Below are the code and all the weights of a small trained network. Each question names an input and a class and asks about switching units off, where a switched-off unit gives its printed mean instead of its output.

import numpy as np


def w(rows, s, z=0):
    codes = np.array(rows[::2]) - 128.0
    scale = np.full(codes.shape[1], s)
    scale[-1] = z or s
    return codes * scale


def f(y):
    return y / 2 * (1 + np.tanh(0.7978845608 * (y + 0.044715 * y**3)))


def log_softmax(a):
    a = a - a.max(-1, keepdims=True)
    return a - np.log(np.exp(a).sum(-1, keepdims=True))


def net(x, mask):
    res = np.array(x, float).reshape(1, 8) / 4 @ E
    y = f(res @ A[0][:, :-1].T + A[0][:, -1])
    res = res + np.where(mask, y, B[0][:, -1]) @ B[0][:, :-1]
    return log_softmax(res[-1] @ U[:, :-1].T + U[:, -1])


A, B = {}, {}
E = w([
[45,78,88],'x0',
[137,103,205],'x1',
[208,254,177],'x2',
[55,142,129],'x3',
[98,235,17],'x4',
[172,117,129],'x5',
[66,98,172],'x6',
[20,220,249],'x7',
],0.003)
A[0] = w([
[121,152,152,84],'neuron 0',
[136,32,173,170],'neuron 1',
[124,143,142,45],'neuron 2',
[210,106,63,56],'neuron 3',
[167,168,128,80],'neuron 4',
[103,100,253,111],'neuron 5',
[172,150,142,31],'neuron 6',
[158,115,87,80],'neuron 7',
[143,131,113,68],'neuron 8',
[88,142,79,188],'neuron 9',
[84,108,97,157],'neuron 10',
[67,188,16,252],'neuron 11',
[156,185,123,105],'neuron 12',
[118,170,150,117],'neuron 13',
[159,131,141,55],'neuron 14',
[148,103,91,105],'neuron 15',
[80,140,117,62],'neuron 16',
[152,73,124,197],'neuron 17',
[174,147,110,78],'neuron 18',
[144,155,131,86],'neuron 19',
[140,179,104,128],'neuron 20',
[123,140,155,61],'neuron 21',
[81,166,108,107],'neuron 22',
[140,123,132,54],'neuron 23',
[114,131,143,47],'neuron 24',
[171,252,255,63],'neuron 25',
[148,97,160,121],'neuron 26',
[224,86,46,78],'neuron 27',
[138,142,150,47],'neuron 28',
[68,123,93,145],'neuron 29',
[143,91,189,123],'neuron 30',
[159,101,95,128],'neuron 31',
[132,104,174,130],'neuron 32',
[107,145,60,139],'neuron 33',
[106,109,102,178],'neuron 34',
[69,199,122,168],'neuron 35',
[160,114,109,82],'neuron 36',
[130,149,99,87],'neuron 37',
[35,67,91,210],'neuron 38',
[111,49,153,186],'neuron 39',
],0.0094,0.0022)
B[0] = w([
[158,116,128,121],'neuron 0',
[64,143,89,203],'neuron 1',
[153,123,128,106],'neuron 2',
[134,218,122,178],'neuron 3',
[170,152,135,134],'neuron 4',
[84,70,73,197],'neuron 5',
[172,144,120,116],'neuron 6',
[132,171,126,135],'neuron 7',
[140,145,128,114],'neuron 8',
[116,119,177,167],'neuron 9',
[108,118,161,152],'neuron 10',
[103,122,241,251],'neuron 11',
[180,152,146,148],'neuron 12',
[164,112,139,139],'neuron 13',
[153,142,108,113],'neuron 14',
[123,170,129,139],'neuron 15',
[144,104,151,118],'neuron 16',
[92,164,108,180],'neuron 17',
[158,162,122,133],'neuron 18',
[155,136,133,122],'neuron 19',
[167,149,155,151],'neuron 20',
[153,118,118,112],'neuron 21',
[151,103,169,139],'neuron 22',
[142,139,120,107],'neuron 23',
[143,116,125,106],'neuron 24',
[251,113,105,239],'neuron 25',
[114,137,99,139],'neuron 26',
[119,235,122,215],'neuron 27',
[158,127,119,108],'neuron 28',
[115,103,171,152],'neuron 29',
[101,120,91,153],'neuron 30',
[121,175,123,151],'neuron 31',
[111,115,98,142],'neuron 32',
[127,148,178,158],'neuron 33',
[107,131,146,154],'neuron 34',
[166,78,183,183],'neuron 35',
[136,166,120,127],'neuron 36',
[141,143,148,124],'neuron 37',
[77,96,200,215],'neuron 38',
[65,125,110,190],'neuron 39',
],0.032,0.0032)
U = w([
[82,104,185,60],'0',
[104,107,149,161],'1',
[75,132,113,254],'2',
[254,50,108,108],'3',
[155,102,195,145],'4',
[58,92,49,94],'5',
[135,47,114,4],'6',
[130,237,102,118],'7',
],0.0057,0.0088)

Each question gives the input, the list of numbers given to net, and the class t.
The units are the neurons (one row each of A and B). Each row of codes is followed by its name. A weight is (code - 128) times the scale printed after its matrix; where a second scale follows, it is the last column's (A, B and U).
mask holds one flag per neuron, in row order. A switched-off neuron (its flag False) gives its mean, the last column of its row in B, instead of its output. The means were averaged over made-up inputs and are rounded, as every weight is.
A unit's drop is (log p(t) with every unit on - log p(t) with that unit switched off) / (log p(t) with every unit on - log p(t) with every unit switched off).
The circuit of an input: a set's keep is (log p(t) with only the set's units on - log p(t) with every unit switched off) / (log p(t) with every unit on - log p(t) with every unit switched off). Starting from the 12 units with the biggest drops (on a tie, the unit counted first), units are removed one at a time, each time the one whose removal leaves the highest keep (on an exact tie, the one counted first), for as long as the keep stays at least 0.8.
circuit, biggest first: the units of the circuit, biggest drop first
most important unit: the unit with the biggest drop
top k neurons: the k neurons with the biggest drops, biggest first
drop when u is switched off: that unit's drop, to one decimal
input [-8,5,2,6,-8,-8,-8,5], class 3: circuit, biggest first : (neuron 25)
input [7,1,-2,-3,-2,-2,5,8], class 5: circuit, biggest first : (neuron 5; neuron 11)
input [4,-8,-4,-4,6,8,4,1], class 4: circuit, biggest first : (neuron 1; neuron 11)
input [6,4,0,-4,-4,-2,4,8], class 5: top 2 neurons : (neuron 5; neuron 11)
input [-5,-4,-1,-8,8,7,-2,6], class 3: top 2 neurons : (neuron 25; neuron 38)
input [7,0,-1,-7,7,0,-4,-2], class 0: top 2 neurons : (neuron 11; neuron 25)
input [7,-4,-7,4,7,2,7,6], class 0: top 2 neurons : (neuron 38; neuron 25)
input [3,-2,0,-7,-2,3,7,4], class 5: top 2 neurons : (neuron 11; neuron 5)
input [-4,0,-7,-1,-1,3,-4,-2], class 7: top 2 neurons : (neuron 27; neuron 5)
input [7,-6,-1,-8,8,-5,-2,-6], class 7: top 2 neurons : (neuron 27; neuron 3)
input [-7,0,-7,0,7,-8,8,0], class 4: top 2 neurons : (neuron 1; neuron 5)
input [-5,5,7,3,-7,-7,3,7], class 3: drop when neuron 25 is switched off : 0.3
input [4,-6,1,-4,8,7,-7,2], class 4: drop when neuron 11 is switched off : 0.3
input [-1,-6,5,5,5,5,-8,5], class 4: most important unit : neuron 11
input [-6,5,8,7,-8,1,6,1], class 3: drop when neuron 25 is switched off : 0.8
